Here is a tiny trained network, its code and every weight. The questions are about switching its units off for an input and a target symbol, where a switched-off unit gives its printed mean instead of its output.

import numpy as np


def w(rows, s, z=0):
    codes = np.array(rows[::2]) - 128.0
    scale = np.full(codes.shape[1], s)
    scale[-1] = z or s
    return codes * scale


def f(y):
    return y / 2 * (1 + np.tanh(0.7978845608 * (y + 0.044715 * y**3)))


def softmax(a):
    e = np.exp(a - a.max(-1, keepdims=True))
    return e / e.sum(-1, keepdims=True)


def log_softmax(a):
    a = a - a.max(-1, keepdims=True)
    return a - np.log(np.exp(a).sum(-1, keepdims=True))


def net(x, mask):
    ids = ['βζηθξσφω'.index(c) for c in x.split()]
    T = len(ids)
    res = E[ids] + P[:T]
    r = res
    for j in range(2):
        rows = slice(2 * j, 2 * j + 2)
        q, k, v = (r @ M[0][rows].T for M in (Q, K, V))
        z = softmax(np.where(np.tri(T) > 0, q @ k.T / 2**0.5, -1e9)) @ v
        o = O[0][rows]
        res = res + np.where(mask[j], z, o[:, -1]) @ o[:, :-1]
    y = f(res @ A[0][:, :-1].T + A[0][:, -1])
    res = res + np.where(mask[2:18], y, B[0][:, -1]) @ B[0][:, :-1]
    return log_softmax(res[-1] @ U[:, :-1].T + U[:, -1])


Q, K, V, O, A, B = {}, {}, {}, {}, {}, {}
E = w([
[97,72,168,86,128],'β',
[115,72,111,141,114],'ζ',
[104,92,120,73,156],'η',
[135,59,81,215,82],'θ',
[184,120,113,158,127],'ξ',
[116,119,184,23,178],'σ',
[155,134,152,47,181],'φ',
[189,96,68,251,82],'ω',
],0.015)
P = w([
[133,121,56,101,82],'0',
[200,154,245,155,121],'1',
[211,41,38,131,169],'2',
[108,169,158,155,44],'3',
[166,158,28,102,100],'4',
[162,143,213,164,202],'5',
[167,43,112,64,108],'6',
[45,144,158,169,114],'7',
[157,166,17,95,113],'8',
[124,141,199,176,249],'9',
[197,43,153,62,67],'10',
[59,137,154,139,115],'11',
[161,150,2,98,114],'12',
[52,137,160,152,147],'13',
],0.018)
Q[0] = w([
[104,172,64,125,139],'h1',
[137,194,189,161,120],'h1',
[81,178,181,206,212],'h2',
[133,254,83,101,64],'h2',
],0.011)
K[0] = w([
[178,116,112,86,93],'h1',
[148,92,139,136,159],'h1',
[228,95,90,59,70],'h2',
[222,81,182,178,246],'h2',
],0.014)
V[0] = w([
[63,201,150,179,139],'h1',
[61,176,35,72,65],'h1',
[88,2,128,247,62],'h2',
[198,153,66,197,142],'h2',
],0.012)
O[0] = w([
[191,146,96,135,103,2],'h1',
[230,118,157,130,195,105],'h1',
[103,187,71,101,176,176],'h2',
[52,125,80,5,39,145],'h2',
],0.013,0.0064)
A[0] = w([
[58,118,98,111,47,70],'n1',
[119,251,83,195,254,108],'n2',
[203,177,93,217,125,115],'n3',
[158,116,196,127,150,140],'n4',
[75,181,81,133,162,206],'n5',
[64,238,175,209,167,104],'n6',
[148,63,92,94,178,170],'n7',
[199,162,166,205,231,41],'n8',
[240,43,64,52,106,145],'n9',
[49,180,198,102,100,190],'n10',
[106,148,50,194,62,98],'n11',
[223,85,171,88,130,82],'n12',
[96,221,205,50,180,67],'n13',
[166,101,173,167,163,4],'n14',
[188,151,43,77,158,14],'n15',
[244,111,32,198,160,126],'n16',
],0.0091,0.015)
B[0] = w([
[206,184,173,147,136,201],'n1',
[104,2,231,136,96,163],'n2',
[121,141,128,98,172,159],'n3',
[76,176,59,152,126,170],'n4',
[106,64,201,190,117,240],'n5',
[204,160,97,76,58,150],'n6',
[107,189,210,131,164,211],'n7',
[104,74,2,115,166,181],'n8',
[173,144,97,74,73,225],'n9',
[156,88,45,186,158,253],'n10',
[130,92,136,82,167,152],'n11',
[161,118,78,226,67,175],'n12',
[165,124,138,148,77,160],'n13',
[41,82,101,146,75,146],'n14',
[54,229,59,184,91,158],'n15',
[118,177,177,101,122,217],'n16',
],0.0098,0.016)
U = w([
[75,126,109,134,254,142],'β',
[175,190,220,125,148,176],'ζ',
[230,214,98,133,216,184],'η',
[44,122,112,129,118,162],'θ',
[156,69,87,15,80,125],'ξ',
[114,111,65,169,121,98],'σ',
[196,112,138,168,47,142],'φ',
[116,191,74,115,109,3],'ω',
],0.0096,0.0063)

Each question gives the input, a string of symbols that net reads in full, and the target symbol t.
The units are the heads (2 rows each of Q, K, V and O) and the neurons (one row each of A and B). Each row of codes is followed by its name. A weight is (code - 128) times the scale printed after its matrix; where a second scale follows, it is the last column's (O, A, B and U).
mask holds one flag per unit, heads first, then neurons. A switched-off unit (its flag False) gives its mean, the last column of its rows in O or B, instead of its output. The means were averaged over made-up inputs and are rounded, as every weight is.
A unit's drop is (log p(t) with every unit on - log p(t) with that unit switched off) / (log p(t) with every unit on - log p(t) with every unit switched off).
The circuit of an input: a set's keep is (log p(t) with only the set's units on - log p(t) with every unit switched off) / (log p(t) with every unit on - log p(t) with every unit switched off). Starting from the 12 units with the biggest drops (on a tie, the unit counted first), units are removed one at a time, each time the one whose removal leaves the highest keep (on an exact tie, the one counted first), for as long as the keep stays at least 0.8.
units of the circuit, in order: the units of the circuit, biggest drop first
unit that matters most: the unit with the biggest drop
top k neurons: the k neurons with the biggest drops, biggest first
heads that matter: for each layer, one digit per head in row order, 1 if its drop is at least 0.15 and else 0, layers parted by /
input η ξ σ η β η ζ θ θ θ η β η φ, target φ: unit that matters most -> n6
input ζ θ η ξ ω η η ζ ζ θ θ θ, target β: top 4 neurons -> [n9 n12 n11 n13]
input φ ω β σ, target φ: heads that matter -> 00
input ω β η η β ξ η, target η: units of the circuit, in order -> [h2 h1]
input ζ σ ζ σ φ β ζ ζ θ β η θ η, target β: units of the circuit, in order -> [h2 n8 h1 n2]
input η η ζ η β ω ζ η β θ η β ζ, target θ: heads that matter -> 01
input η φ ω ζ β β ξ φ φ, target β: heads that matter -> 11
input η ω φ β σ θ ξ, target β: top 2 neurons -> [n8 n2]
input ξ ξ ζ η β φ, target φ: units of the circuit, in order -> [h1 n13 n6]
input σ θ η η η φ η β ζ ξ, target φ: heads that matter -> 10
input η ξ φ η η ω ω θ β ζ η, target θ: units of the circuit, in order -> [h2 n15 n2]
input ζ θ ξ θ ζ η σ ζ σ β σ, target ζ: units of the circuit, in order -> [h2 n10 n2]
input β θ σ ζ θ η η, target ζ: heads that matter -> 11
input ξ ζ β ζ ζ ω σ, target ζ: units of the circuit, in order -> [n7 n8]
input ω ξ η θ η ζ θ ξ φ φ β η ζ, target φ: units of the circuit, in order -> [h2]
input φ ζ ζ β ξ ζ σ, target β: units of the circuit, in order -> [h2 n8]
input η φ β θ ζ η θ η ξ β, target σ: units of the circuit, in order -> [h1 n10]
input θ β ζ ξ η η η θ σ ζ ξ, target θ: units of the circuit, in order -> [h2 n15 n2]
input ξ ω ζ β ζ, target ω: units of the circuit, in order -> [h2 n15]
input η ω θ η η ζ η β η θ ω φ ω, target θ: heads that matter -> 01
input ω ζ η η θ, target ζ: unit that matters most -> h1
input η φ ω θ φ η, target σ: heads that matter -> 10
input ξ β ω θ θ η, target φ: heads that matter -> 11
